Here is a tiny trained network, its code and every weight. The questions are about switching its units off for an input and a class, where a switched-off unit gives its printed mean instead of its output.

import numpy as np


def w(rows, s, z=0):
    codes = np.array(rows[::2]) - 128.0
    scale = np.full(codes.shape[1], s)
    scale[-1] = z or s
    return codes * scale


def norm(h):
    return h / np.sqrt((h * h).mean(-1, keepdims=True) + 1e-5)


def f(y):
    return np.maximum(y, 0)


def log_softmax(a):
    a = a - a.max(-1, keepdims=True)
    return a - np.log(np.exp(a).sum(-1, keepdims=True))


def net(x, mask):
    res = np.array(x, float).reshape(1, 6) / 4 @ E
    u = 0
    for l in range(3):
        y = f(norm(res) @ A[l][:, :-1].T + A[l][:, -1])
        res = res + np.where(mask[u : u + 10], y, B[l][:, -1]) @ B[l][:, :-1]
        u += 10
    return log_softmax(norm(res)[-1] @ U[:, :-1].T + U[:, -1])


A, B = {}, {}
E = w([
[130,253,91,100,215],'x0',
[152,163,222,252,155],'x1',
[123,124,128,127,133],'x2',
[137,130,126,131,119],'x3',
[48,179,39,245,107],'x4',
[143,133,128,131,110],'x5',
],0.0052)
A[0] = w([
[68,117,88,128,129,100],'L0N1',
[157,87,140,188,157,45],'L0N2',
[26,1,243,140,19,1],'L0N3',
[200,125,145,189,190,151],'L0N4',
[176,49,119,54,168,39],'L0N5',
[127,211,243,252,60,84],'L0N6',
[128,28,70,152,130,48],'L0N7',
[187,71,221,125,133,106],'L0N8',
[121,146,130,103,238,168],'L0N9',
[191,93,197,158,203,168],'L0N10',
],0.0095,0.0025)
B[0] = w([
[104,108,123,113,51,168],'L0N1',
[117,93,97,174,155,159],'L0N2',
[254,126,65,146,194,246],'L0N3',
[168,159,74,160,188,191],'L0N4',
[67,183,138,93,61,191],'L0N5',
[70,84,142,90,216,255],'L0N6',
[170,133,137,130,137,173],'L0N7',
[93,130,228,117,135,211],'L0N8',
[194,139,148,136,138,197],'L0N9',
[15,163,177,145,150,206],'L0N10',
],0.0074,0.0072)
A[1] = w([
[69,254,97,102,151,88],'L1N1',
[97,192,221,170,144,100],'L1N2',
[109,86,9,238,169,249],'L1N3',
[71,83,148,121,173,163],'L1N4',
[77,203,76,143,178,198],'L1N5',
[83,167,183,200,121,132],'L1N6',
[81,120,195,102,187,147],'L1N7',
[164,239,115,162,194,35],'L1N8',
[151,143,122,159,79,104],'L1N9',
[110,160,145,122,143,47],'L1N10',
],0.0079,0.0018)
B[1] = w([
[254,106,142,155,108,222],'L1N1',
[115,76,111,106,118,200],'L1N2',
[120,180,186,151,107,254],'L1N3',
[185,247,133,108,91,188],'L1N4',
[100,116,155,134,110,230],'L1N5',
[88,98,134,111,61,177],'L1N6',
[82,88,102,135,119,216],'L1N7',
[144,94,92,117,197,211],'L1N8',
[57,148,143,124,191,136],'L1N9',
[148,76,143,138,120,148],'L1N10',
],0.0085,0.0065)
A[2] = w([
[156,193,104,116,97,135],'L2N1',
[205,146,191,109,149,60],'L2N2',
[193,36,74,175,175,161],'L2N3',
[192,59,215,77,153,131],'L2N4',
[152,54,162,124,160,136],'L2N5',
[127,131,130,165,186,62],'L2N6',
[183,121,58,46,25,123],'L2N7',
[134,131,147,66,122,162],'L2N8',
[139,149,70,226,150,185],'L2N9',
[116,254,218,123,174,252],'L2N10',
],0.0098,0.0034)
B[2] = w([
[155,72,173,135,158,163],'L2N1',
[126,176,76,99,134,185],'L2N2',
[168,131,96,98,132,201],'L2N3',
[122,190,85,156,102,224],'L2N4',
[184,144,43,111,115,183],'L2N5',
[103,62,182,104,163,173],'L2N6',
[55,79,164,153,219,211],'L2N7',
[128,141,153,255,77,169],'L2N8',
[124,192,103,68,84,204],'L2N9',
[143,82,102,112,44,254],'L2N10',
],0.0088,0.0089)
U = w([
[248,107,61,145,180,47],'0',
[76,32,187,158,220,253],'1',
[132,139,180,150,29,90],'2',
],0.014,0.00038)

Each question gives the input, the list of numbers given to net, and the class t.
The units are the neurons (one row each of A and B). Each row of codes is followed by its name. A weight is (code - 128) times the scale printed after its matrix; where a second scale follows, it is the last column's (A, B and U).
mask holds one flag per neuron, layer by layer. A switched-off neuron (its flag False) gives its mean, the last column of its row in B, instead of its output. The means were averaged over made-up inputs and are rounded, as every weight is.
A unit's drop is (log p(t) with every unit on - log p(t) with that unit switched off) / (log p(t) with every unit on - log p(t) with every unit switched off).
unit that matters most: the unit with the biggest drop
k most important neurons: the k neurons with the biggest drops, biggest first
top k neurons in layer l: the k neurons of layer l with the biggest drops, biggest first
drop of u: that unit's drop, to one decimal
input [3,-1,-5,3,-4,-8], class 2: unit that matters most -> L0N3
input [-5,5,7,6,-5,6], class 0: 4 most important neurons -> [L0N3, L2N5, L2N7, L1N3]
input [-4,5,-4,0,-7,1], class 2: top 3 neurons in layer 2 -> [L2N7, L2N4, L2N5]
input [-3,4,2,3,-6,-2], class 2: 3 most important neurons -> [L0N8, L0N10, L1N4]
input [2,-5,4,-3,6,5], class 2: 4 most important neurons -> [L1N3, L1N2, L0N5, L1N8]
input [-7,3,0,-5,-8,-6], class 2: 2 most important neurons -> [L0N8, L0N10]
input [-7,7,7,-4,-7,-3], class 0: 3 most important neurons -> [L0N3, L2N5, L2N7]
input [-5,-8,6,-3,-3,6], class 1: 3 most important neurons -> [L2N7, L0N5, L1N1]
input [-5,2,2,1,-7,-2], class 2: 3 most important neurons -> [L0N8, L0N10, L0N5]
input [6,1,3,7,-8,4], class 2: 2 most important neurons -> [L0N3, L0N10]
input [-3,-6,2,6,-1,1], class 1: 2 most important neurons -> [L2N7, L0N5]
input [5,-6,-6,-2,1,5], class 1: 3 most important neurons -> [L2N7, L0N3, L0N4]
input [-4,1,-2,3,2,3], class 0: drop of L0N3 -> 1.9
input [-7,4,-1,5,-5,-3], class 0: drop of L0N3 -> 3.9
input [0,-4,-4,-7,3,-1], class 1: top neuron in layer 0 -> [L0N1]
input [-7,-1,-8,-1,4,7], class 0: drop of L2N2 -> 0.0
